Below is a small trained network, with its code and all its weights. Each question gives an input and a target symbol and asks what happens when units are switched off, that is, made to give their printed mean instead of their output.

import numpy as np


def w(rows, s, z=0):
    codes = np.array(rows[::2]) - 128.0
    scale = np.full(codes.shape[1], s)
    scale[-1] = z or s
    return codes * scale


def norm(h):
    return h / np.sqrt((h * h).mean(-1, keepdims=True) + 1e-5)


def f(y):
    return np.maximum(y, 0)


def softmax(a):
    e = np.exp(a - a.max(-1, keepdims=True))
    return e / e.sum(-1, keepdims=True)


def log_softmax(a):
    a = a - a.max(-1, keepdims=True)
    return a - np.log(np.exp(a).sum(-1, keepdims=True))


def net(x, mask):
    ids = ['ΣΦγελξπω'.index(c) for c in x.split()]
    T = len(ids)
    res = E[ids] + P[:T]
    q, k, v = (norm(res) @ M[0].T for M in (Q, K, V))
    z = softmax(np.where(np.tri(T) > 0, q @ k.T / 2**0.5, -1e9)) @ v
    res = res + np.where(mask[0], z, O[0][:, -1]) @ O[0][:, :-1]
    y = f(norm(res) @ A[0][:, :-1].T + A[0][:, -1])
    res = res + np.where(mask[1:13], y, B[0][:, -1]) @ B[0][:, :-1]
    return log_softmax(norm(res)[-1] @ U[:, :-1].T + U[:, -1])


Q, K, V, O, A, B = {}, {}, {}, {}, {}, {}
E = w([
[85,128,71],'Σ',
[84,132,72],'Φ',
[105,117,65],'γ',
[106,133,76],'ε',
[10,58,94],'λ',
[63,86,72],'ξ',
[112,64,116],'π',
[85,136,73],'ω',
],0.013)
P = w([
[173,141,203],'0',
[192,249,78],'1',
[177,219,95],'2',
[170,196,104],'3',
[142,175,122],'4',
[120,164,128],'5',
[117,157,132],'6',
[93,141,135],'7',
[84,127,137],'8',
[85,131,145],'9',
[73,123,142],'10',
[69,120,146],'11',
[86,213,170],'12',
[42,89,131],'13',
],0.011)
Q[0] = w([
[208,86,194],'H1',
[63,113,5],'H1',
],0.014)
K[0] = w([
[135,91,55],'H1',
[198,107,246],'H1',
],0.014)
V[0] = w([
[192,182,116],'H1',
[9,231,209],'H1',
],0.013)
O[0] = w([
[64,145,195,41],'H1',
[254,104,171,254],'H1',
],0.0092,0.0041)
A[0] = w([
[103,122,74,137],'N1',
[239,90,200,139],'N2',
[73,225,220,158],'N3',
[27,135,153,198],'N4',
[144,95,91,106],'N5',
[196,207,86,123],'N6',
[167,21,212,105],'N7',
[125,175,224,152],'N8',
[118,162,227,253],'N9',
[74,2,194,117],'N10',
[167,162,208,149],'N11',
[142,144,55,135],'N12',
],0.011,0.0057)
B[0] = w([
[109,158,135,200],'N1',
[72,200,129,255],'N2',
[139,7,108,195],'N3',
[148,156,87,254],'N4',
[122,75,143,177],'N5',
[89,86,117,197],'N6',
[112,159,102,204],'N7',
[127,174,53,166],'N8',
[139,1,131,212],'N9',
[158,146,156,201],'N10',
[133,36,136,173],'N11',
[133,90,145,206],'N12',
],0.0093,0.0061)
U = w([
[185,160,172,70],'Σ',
[146,75,53,150],'Φ',
[82,4,140,113],'γ',
[174,137,195,65],'ε',
[201,125,24,253],'λ',
[27,130,186,67],'ξ',
[89,242,62,91],'π',
[193,148,185,58],'ω',
],0.012,0.0052)

Each question gives the input, a string of symbols that net reads in full, and the target symbol t.
The units are the heads (2 rows each of Q, K, V and O) and the neurons (one row each of A and B). Each row of codes is followed by its name. A weight is (code - 128) times the scale printed after its matrix; where a second scale follows, it is the last column's (O, A, B and U).
mask holds one flag per unit, heads first, then neurons. A switched-off unit (its flag False) gives its mean, the last column of its rows in O or B, instead of its output. The means were averaged over made-up inputs and are rounded, as every weight is.
A unit's drop is (log p(t) with every unit on - log p(t) with that unit switched off) / (log p(t) with every unit on - log p(t) with every unit switched off).
The circuit of an input: a set's keep is (log p(t) with only the set's units on - log p(t) with every unit switched off) / (log p(t) with every unit on - log p(t) with every unit switched off). Starting from the 12 units with the biggest drops (on a tie, the unit counted first), units are removed one at a time, each time the one whose removal leaves the highest keep (on an exact tie, the one counted first), for as long as the keep stays at least 0.8.
circuit, biggest first: the units of the circuit, biggest drop first
unit that matters most: the unit with the biggest drop
top k neurons: the k neurons with the biggest drops, biggest first
drop of u: that unit's drop, to one decimal
input π Φ Φ λ λ λ π γ λ Σ, target π: circuit, biggest first => (N9 N3)
input π λ ε π ε π ξ π λ λ λ ω ξ γ, target π: circuit, biggest first => (H1 N9)
input ε γ π ε ω, target γ: top 2 neurons => (N3 N9)
input λ λ λ γ λ, target λ: unit that matters most => N9
input π ε π γ Φ λ ξ λ γ π Σ π ε ω, target π: circuit, biggest first => (N9 N3)
input π ε λ, target π: circuit, biggest first => (N9 N3)
input ε ξ λ γ, target γ: circuit, biggest first => (H1 N9)
input λ λ ω ω λ ξ Φ π, target λ: top 2 neurons => (N9 N3)
input ξ π λ λ λ ε γ Σ Φ ε Σ π ε, target γ: top 3 neurons => (N6 N4 N11)
input λ Σ ω λ ω λ γ γ ω ξ, target λ: top 3 neurons => (N9 N3 N11)
input π π π γ γ, target π: drop of N4 => 0.0
input γ Φ λ π ξ λ λ γ ε ξ, target ξ: drop of H1 => 1.5
input ε Σ ξ γ π λ Σ, target γ: drop of N5 => 0.0
input γ Σ ω ω ε λ, target ξ: drop of H1 => 1.6
